Where the symbols take the units:
J851: φ>J160, γ>J780, π>J544
J103: φ>J20, γ>J563, π>J37
J510: φ>J456, γ>J282, π>J938
J659: φ>J37, γ>J337, π>J807
J456: φ>J122, γ>J697, π>J883
J938: φ>J883, γ>J492, π>J829
J912: φ>J440, γ>J712, π>J650
J170: φ>J829, γ>J883, π>J927
J467: φ>J53, γ>J530, π>J659
J563: φ>J307, γ>J53, π>J215
J780: φ>J956, γ>J544, π>J734
J544: φ>J545, γ>J912, π>J435
J381: φ>J765, γ>J780, π>J354
J337: φ>J215, γ>J307, π>J956
J968: φ>J851, γ>J381, π>J375
J53: φ>J37, γ>J486, π>J50
J471: φ>J242, γ>J453, π>J456
J734: φ>J486, γ>J956, π>J851
J242: φ>J697, γ>J742, π>J492
J67: φ>J375, γ>J946, π>J912
J397: φ>J938, γ>J456, π>J170
J160: φ>J734, γ>J956, π>J345
J203: φ>J41, γ>J187, π>J266
J569: φ>J368, γ>J432, π>J20
J179: φ>J432, γ>J103, π>J368
J712: φ>J266, γ>J203, π>J53
J861: φ>J20, γ>J368, π>J742
J879: φ>J927, γ>J829, π>J113
J345: φ>J851, γ>J121, π>J486
J368: φ>J56, γ>J938, π>J569
J956: φ>J435, γ>J187, π>J121
J453: φ>J742, γ>J20, π>J697
J266: φ>J486, γ>J345, π>J37
J486: φ>J203, γ>J160, π>J103
J56: φ>J179, γ>J807, π>J569
J354: φ>J277, γ>J113, π>J968
J20: φ>J122, γ>J563, π>J282
J50: φ>J530, γ>J712, π>J563
J277: φ>J306, γ>J528, π>J946
J435: φ>J41, γ>J650, π>J780
J742: φ>J282, γ>J122, π>J492
J113: φ>J528, γ>J306, π>J381
J121: φ>J780, γ>J41, π>J160
J807: φ>J103, γ>J467, π>J432
J525: φ>J453, γ>J861, π>J242
J122: φ>J569, γ>J179, π>J861
J306: φ>J397, γ>J277, π>J20
J282: φ>J861, γ>J569, π>J453
J545: φ>J41, γ>J375, π>J187
J650: φ>J545, γ>J67, π>J266
J883: φ>J453, γ>J471, π>J397
J307: φ>J712, γ>J203, π>J530
J765: φ>J113, γ>J912, π>J277
J946: φ>J354, γ>J765, π>J636
J187: φ>J650, γ>J440, π>J851
J528: φ>J879, γ>J170, π>J765
J215: φ>J467, γ>J50, π>J56
J432: φ>J37, γ>J659, π>J56
J41: φ>J544, γ>J545, π>J956
J375: φ>J636, γ>J354, π>J440
J530: φ>J160, γ>J50, π>J337
J829: φ>J397, γ>J456, π>J306
J697: φ>J525, γ>J829, π>J471
J37: φ>J525, γ>J215, π>J432
J492: φ>J471, γ>J525, π>J510
J636: φ>J968, γ>J170, π>J67
J440: φ>J67, γ>J968, π>J545
J927: φ>J242, γ>J397, π>J528

The rows follow the links: the fewer symbols apart two units are, the more alike their rows tend to be.

Row, then unit:
[  2,  -5, -15, -21,  -1,  64,  73, -43,  -4, -22, -72,  51,  80,  -2,  17, -24, -28,  -9,  -2, -30, -41, -13,  11, -27, -70,  15,  -5,  88,   4, -29,  -2,  53, -32,  12,  -8,  63,  43,  77,  14,  23, -12,  22, -27,  -2, -54,  15,  11,  67,  60,  13,  66,  36, -11, -19, -11,  24, -39, -37, -46, -39,  54,  67,  -3,   9, -19]
unit: J50
[ -6,  -3,  26,  70,  51,  20,  49,  30, -51,  34,  28,  -3,  63,  17,   3,  35,   4,  40,  -3,  34, -16, -40, -37,  21, -40,  20,  35,  61, -16,   4, -47,   2,   3, -26, -79, -18,  42,  -4,   4,  -9, -51,  25, -46, -12, -14,  57, -45,  86, -16,  76,  40, -15,  12,  -2,  -4,  56, -56,  25, -28, -95,  20, -22,  29, -45,  34]
unit: J807
[  7,  36, -13, -60, -21,  -2, -14, -54,  63,  35,  23, -67, -24,  47, -19, -21, -22, -28,  14,   0,  40,  55, -50, -46,   0,  12,  28,  15,  27,  27,  98, -57,  -8,   5,   1,  10,   0,  76,  13,  15,  34,   1,  52,  10,  60, -31, -31, -45,   7, -27, -28, -43, -18, -55, -15, -74,  47,   7,  -8,  29, -11,  73, -75,  -2, -23]
unit: J492
[-11,  20,   9, -52, -45, -56,  43,  37, -11,  -9,  30,  76, -64,   5,  37, -67, -26, -51,  -1, -80,  49, -36,  -6,  30,  67, -13, -19,   4,   4, -29,  -1,  29,  38,   2,  10,  10,  19, -53, -39, -30, -27, -42,  12, -55, -59, -56,  45, -66,  50, -31,  -2,  46,  -1,  14, -52,  34,  35, -25,  33,  19,  36, -82,  -8,  19, -18]
unit: J912
[-19, -67,  25,  -5, -15,  28, -94,   0, -25, -13, -11, -46, -37, -53, -38,  36,  44,  16,   4,  51, -42, -12,  21,  22, -32, -30, -28, -76,  28,  18, -62, -19, -20, -38,  90,  -2, -24,   2,   3,  32,  29,  40,   2,  -3, -11, -32,  35, -29, -14, -24, -33, -11,  87,  62,  14, -70, -15,   1, -33,  33,  -3, -67,  17,  73, -29]
unit: J306
[  25,  -47,   -5,  -54,  -52,   17,   -4,  -19,    7,   27,   59,  -41,  -49,    8,    1,  -22,  -30,  -31,   13,   20,   23,   49,  -42,  -15,   -3,  -40,   58,  -14,   56,   23,   48, -102,  -23,  -27,   -7,   31,  -28,   73,   10,    5,   45,   61,   39,   17,   48,  -18,  -42,  -20,  -21,   49,  -19,  -47,   17,  -26,  -54,  -98,   15,   19,  -22,   66,  -27,  -27,  -54,    0,  -10]
unit: J883
[-20,  24,  28,  84,  73,  -9,  17,  32, -29,  45,  30, -35,  60,  22,  -9,  55,  19,  55,   7,  50,  -4, -36, -44,  24, -23,  30,  29,  50, -28,  13, -43,   3,  16, -29, -75, -44,  45, -26,   0, -13, -53,   1, -34, -13,   7,  47, -46,  62, -33,  41,  15, -24,   7, -13,   6,  61, -44,  33, -17, -99,   1,  -7,  24, -42,  41]
unit: J56
[ 23, -86,   7, -32, -52,  27, -33,   0, -22,  12,  52, -28, -44, -20,   3,  -2, -15, -14,  13,  34,  -9,  25, -23,   8, -13, -60,  36, -37,  54,  16,  -2, -99, -32, -37,   4,  33, -40,  47,  15,  -3,  51,  84,  26,  17,  30, -11, -33, -17, -39,  62, -16, -37,  38,  13, -43, -99,  -4,  26, -25,  70, -25, -83, -31,  11,   1]
unit: J397
[ 12,  28, -11, -43, -10, -11, -23, -45,  52,  53,  38, -78, -18,  45, -21,  -9,  -9, -17,  18,  20,  45,  51, -56, -36,   5,  13,  38,   8,  30,  26,  86, -75, -15, -10, -11,   9,  -7,  72,  20,   2,  33,   6,  50,  14,  75, -34, -51, -37, -15, -12, -32, -60, -14, -51, -18, -74,  49,  26,  -4,  22, -24,  51, -77,   3, -10]
unit: J510
[ 12,  32,  -9, -35, -36, -67,  61,  49,  -4, -18,  54,  86, -55,  19,  53, -66, -36, -50, -13, -81,  65, -12,  -9,  14,  85, -22,   3,   1, -15, -32,  26,   8,  43,  17, -33,   3,  -2, -64, -40, -51, -20, -52,  12, -30, -21, -27,  14, -51,  21,   0,  -1,  31, -41,  -9, -41,  46,  43, -13,  55,  34,   9, -62,  -6, -23,   9]
unit: J650
[  8, -96,  14,  -3, -35,  35, -59,   3, -40, -17,  10, -29, -45, -58, -16,  24,  18,   6,   8,  45, -39,   7,  21,  24, -29, -51,  -8, -76,  37,  14, -55, -57, -24, -40,  56,  22, -44,   7,  14,  19,  47,  76,   3,  13,  -8,  -9,  19, -20, -27,  24, -15, -17,  74,  55,  -7, -77, -27,  10, -25,  61, -17, -87,  13,  47, -16]
unit: J879
[ 27,   7, -33,  34,  14, -28, -36,  18,  22, -57, -18,  24, -10, -22,  16,   8,  14,  19, -15,  -9,  -4,  39,  88,   2,  54, -31, -29, -95, -31,  -1,  20,   5,  10,  46,   7, -32, -72, -86,   1, -22,  39, -49, -19,  53,  48,  43,   5,  -3, -50,   2, -23,  14, -55,  14,  67,  15,  25,  13,  72,  69, -59,  25,  38, -31,  29]
unit: J780
[ -9,  13,  -8,  -1,  22,  61,  55, -38,  -4,  -4, -68,  26,  84,   6,   5,  -3, -18,   7,  -4, -10, -40, -18,  -1, -21, -72,  39, -11,  98,  -2, -15,  -2,  60, -23,  10, -10,  47,  51,  75,  11,  24, -25,  17, -23,  -5, -52,  24,   5,  71,  57,   6,  56,  32, -10, -21,  -5,  33, -41, -30, -41, -64,  53,  80,  -4,   0, -17]
unit: J563

Each walk starts at a row. The symbols on each line, taken left to right, move it on to the next unit.
Each answer is a row, close to the row of the unit it stands for.
new walk
[-31, -42,  29, -14, -29,   6, -72,  15, -27, -22, -26, -13, -61, -63, -30,  18,  41,   1,   0,  10, -31, -31,  20,  33,  -3, -13, -47, -60,  16,   4, -69,  29,   7, -29,  96, -12,  -8, -43, -13,  28,   5,   9,  -3, -24, -46, -42,  67, -57,  12, -57, -21,  13,  73,  81,  10, -26,  -1, -18, -19,  25,  16, -87,  28,  75, -34]
φ γ γ γ γ γ φ γ γ φ
[  9,   0, -21, -31, -12,  58,  82, -41,  -6, -25, -67,  62,  61,   3,  18, -32, -33, -18,  -3, -47, -35,   0,  18, -29, -54,  12, -10,  82,   3, -26,  11,  52, -23,  20,  -8,  62,  37,  72,  15,  31,  -6,  21, -23,   1, -56,  16,  18,  59,  64,  17,  63,  45, -21, -23,  -8,  20, -33, -43, -30, -26,  52,  73,  -5,  -5, -17]
π π γ γ γ π φ γ φ
[ 38,  18, -29,  14,  -5, -51,  10,  45,  13, -44,  30,  51, -27,   3,  45, -20, -13, -11, -18, -35,  35,  36,  57,   2,  83, -37,  -4, -65, -31, -15,  36, -15,  36,  46, -32, -25, -58, -87, -23, -54,  12, -46,  -8,  32,  41,  37, -10, -19, -39,  29, -14,  15, -74, -10,  25,  36,  36,  10,  84,  67, -55,  -9,  24, -55,  33]
new walk
[ -6, -16,   6,  32,  22,  46,  83,   3, -44,  -1, -21,  33,  86,   4,  19,  -2, -22,  20,  -6,   2, -40, -33, -14,   2, -69,   8,  19,  87,   1, -18, -31,  21, -12, -19, -50,  34,  47,  44,   8,   9, -36,  42, -40, -11, -48,  45, -23,  98,  23,  64,  65,  12,   5,  -9, -20,  45, -62, -10, -38, -79,  38,  18,  19, -25,  17]
π π φ γ φ π
[ 12, -13, -19,  -4, -11,  72,  77, -38, -12, -35, -66,  50,  80,  -2,  21, -23, -30,  -7, -10, -28, -46,  -1,  14, -24, -63,   9,  -7,  74,   2, -22,  -2,  52, -29,  17, -17,  55,  36,  64,  15,  24,  -6,  36, -28,   7, -54,  31,  15,  74,  49,  24,  71,  43, -17, -19,  -4,  29, -42, -33, -31, -25,  40,  77,  10,  -7, -13]
γ φ π π φ γ φ γ φ φ
[-36,  18,  20, -35, -24, -64, -32,  37,  -3,  -2,  13,  27, -68, -18,   9, -25,   9, -27,   6, -39,  24, -51,  12,  36,  63,  -7, -44, -40,  -8, -23, -30,  44,  37, -17,  55,  -9,   3, -74, -34, -23, -20, -45,  13, -51, -45, -71,  57, -86,  32, -65, -32,  30,  36,  44, -20,  26,  39, -23,  29,  17,  22, -92,  11,  50, -23]
new walk
[-11,  11,  26,  84,  63,  -2,  36,  37, -38,  45,  37, -21,  63,  22,   4,  46,  11,  48,   7,  47, -17, -40, -46,  28, -34,  28,  37,  57, -23,   8, -43,  -2,  10, -27, -78, -32,  39, -21,   0, -13, -54,   8, -33, -11,   2,  48, -50,  73, -30,  58,  21, -23,   5,  -9,  -4,  69, -52,  33, -24, -96,   8, -19,  30, -39,  39]
π γ π π φ γ γ γ φ
[ -6,   7,  13,  63,  41,  29,  72,  11, -24,  28,   0,   9,  81,  15,   9,  26, -11,  33,   1,  17, -27, -34, -40,   2, -47,  27,  38,  96, -18,  -3, -36,  16,  -8, -20, -79,   8,  55,  26,  12,   0, -50,  23, -33, -10, -29,  48, -38,  92,   2,  62,  51,  -9,  -6, -26, -14,  59, -57,  13, -35, -88,  27,  19,  16, -39,  32]
φ φ φ φ γ φ φ φ π
[-17,  52,  19,  81,  76, -23, -21,  17,   2,  59,  36, -78,  34,  31, -43,  69,  32,  55,  10,  65,   9, -20, -59,  18,  -2,  57,  29,  31, -31,  26, -18,  -8,  21, -19, -60, -76,  27, -29,  11,  -5, -47, -25, -14,  -4,  46,  27, -46,  23, -48,  -2, -19, -52,   7,  -7,  23,  46, -16,  43, -10, -87, -26,  20,  11, -33,  39]
new walk
[  1,  -9,   2,  25,  34,  47,  74, -11, -34,  10, -34,  32,  86,  10,  12,   8, -18,  19,  -1,   0, -40, -27, -19,  -1, -61,  22,  19, 101,  -3, -14, -24,  33, -18,  -5, -45,  33,  51,  47,  14,  10, -43,  31, -28,  -9, -50,  40, -18,  98,  27,  51,  57,  14,   4, -16, -10,  46, -65,  -9, -49, -77,  42,  32,  14, -24,  12]
γ π φ γ φ φ φ φ
[ 39,  17, -30,   4, -10, -53,  19,  41,  18, -43,  26,  68, -21,  13,  55, -32, -31, -16, -16, -47,  40,  32,  55,  -1,  87, -35,  -3, -52, -29, -22,  39, -15,  34,  52, -38, -11, -53, -87, -16, -63,  14, -48,   3,  36,  34,  30, -17, -15, -32,  29, -13,  18, -76, -10,  18,  35,  36,  11,  88,  66, -44, -12,  13, -57,  31]
π π φ φ π γ γ π
[ 24,  36, -23, -21, -31, -67,  45,  42,   8, -31,  32,  87, -43,  23,  47, -57, -30, -41, -12, -74,  56,  10,  26,   8,  95, -33,  -6, -20, -14, -31,  43,   8,  41,  45, -26,  -7, -22, -78, -33, -53,  -3, -58,   6,   4,  -3,  -1,   3, -39,   2,   5,  -5,  34, -60, -15, -16,  50,  47,  -7,  71,  46, -15, -32,   5, -43,  14]
new walk
[-14,  36,  25,  86,  75, -10,  -5,  27, -18,  57,  30, -52,  53,  21, -23,  61,  25,  52,   3,  56,   3, -34, -49,  20, -12,  43,  28,  40, -28,  24, -37,   5,  15, -18, -62, -54,  38, -34,   1,  -7, -50, -14, -25, -13,  19,  38, -46,  48, -43,  23,   3, -28,   6, -11,  16,  58, -31,  40, -12, -99,  -8,   3,  19, -39,  43]
γ φ γ γ γ π φ
[-32,  76,   5,  24,  71,  -7, -48, -35,  44,  47, -34, -98,  35,  32, -62,  53,  36,  39,   4,  44,  -2,   0, -36, -28, -30,  76,  -7,  37, -24,  25,   8,  35,   7,  10,  11, -49,  39,  24,  14,  29, -23, -41,  -5,  -6,  33,  -7,  -8,  -3,   2, -72, -19, -31,   3, -32,  38,  17,  21,  10, -21, -78,   7, 107,  -7,   6,  -5]
φ φ φ φ γ φ φ φ π
[-35,  93,   1,  21,  55, -27, -49, -32,  55,  48,  -7, -90,  11,  38, -55,  34,  38,  32,   7,  37,  30,  12, -43, -29, -11,  69,   5,  24, -13,  31,  36,  19,  18,   5,   3, -56,  26,  25,   5,  22, -16, -62,   9, -14,  47, -18, -18, -24,  -4, -75, -37, -33, -10, -37,  34,   8,  44,  11,  -9, -61,  -5, 105, -27,   5,  -8]
new walk
[-19,  32,  14, -43, -44, -64,  33,  43, -13,   8,  46,  58, -67,  14,  34, -57, -18, -43,   6, -65,  57, -34, -22,  33,  78,  -6, -10,   1, -10, -30,   0,  19,  45,  -8,  -5,   1,  18, -68, -41, -42, -28, -50,  21, -50, -39, -59,  29, -68,  35, -30, -15,  25,   0,   0, -51,  42,  39, -16,  36,   8,  22, -88,  -5,  12, -12]
γ π π π φ γ
[ 16,  30,  -7, -19, -25, -78,  42,  50,  14,  -3,  52,  71, -51,  20,  56, -58, -32, -41,  -4, -63,  65, -11,  10,  21,  96, -25,   3, -18, -16, -30,  25,  -6,  46,  23, -32,   1, -13, -80, -33, -60, -16, -51,  19, -11,  -4, -22,  -7, -53,  -1,   4, -15,  22, -39,  -7, -26,  46,  42,   4,  71,  36,  -9, -68,   1, -26,  18]
φ γ γ π π π γ γ φ
[ 40,  15, -35,  27,   4, -27, -29,  17,  25, -66, -24,  49,  -7, -10,  19,   5,  19,   3, -21, -27,  -4,  42,  90,  -8,  52, -20, -33, -82, -38,  -8,  23,  12,   9,  59,  12, -25, -76, -69,   3, -23,  29, -63,  -6,  48,  36,  41,  13, -12, -38, -12, -26,  28, -62,   7,  69,  23,  34,   8,  73,  63, -55,  32,  38, -33,  29]
new walk
[ 17,   4, -24, -69, -39,   0,  -7, -49,  49,  40,  31, -52, -30,  34,   0, -31, -30, -35,   8,  -1,  37,  51, -46, -32,   1,  -9,  36,  12,  34,  12,  87, -77, -26,  -2,  -1,  32,  -7,  89,  22,  -2,  47,  16,  59,  12,  56, -35, -34, -41,  -4,  -5, -19, -37,  -9, -49, -27, -82,  42,   9,  -8,  58,  -8,  40, -77,   4, -19]
φ γ φ φ π
[-18,  83, -11, -25,  23, -13, -43, -51,  72,  49, -14, -89,  -4,  44, -45,  10,  13,   0,   5,  19,  32,  37, -48, -47,   0,  58,   2,  17,  -8,  30,  71,  -7,   3,  13,  14, -31,  24,  52,  11,  27,   6, -45,  34,   0,  61, -38, -11, -46,  12, -77, -31, -35, -18, -50,  22, -28,  52,   5,  -7, -23,  -9, 111, -54,   9, -18]
π π π γ γ π π γ φ
[ -2,  56, -19, -57,  -1,  -8, -28, -59,  68,  42,   3, -67, -12,  45, -32, -10,  -8, -11,   9,  13,  36,  47, -48, -54, -10,  38,  24,  25,  18,  31,  89, -36, -14,  11,  10,  -2,   8,  80,   7,  19,  30, -16,  44,   3,  65, -37, -21, -42,  10, -54, -30, -38, -19, -58,  -7, -63,  55,   4,  -8,  -1,   0,  92, -73,  10, -22]
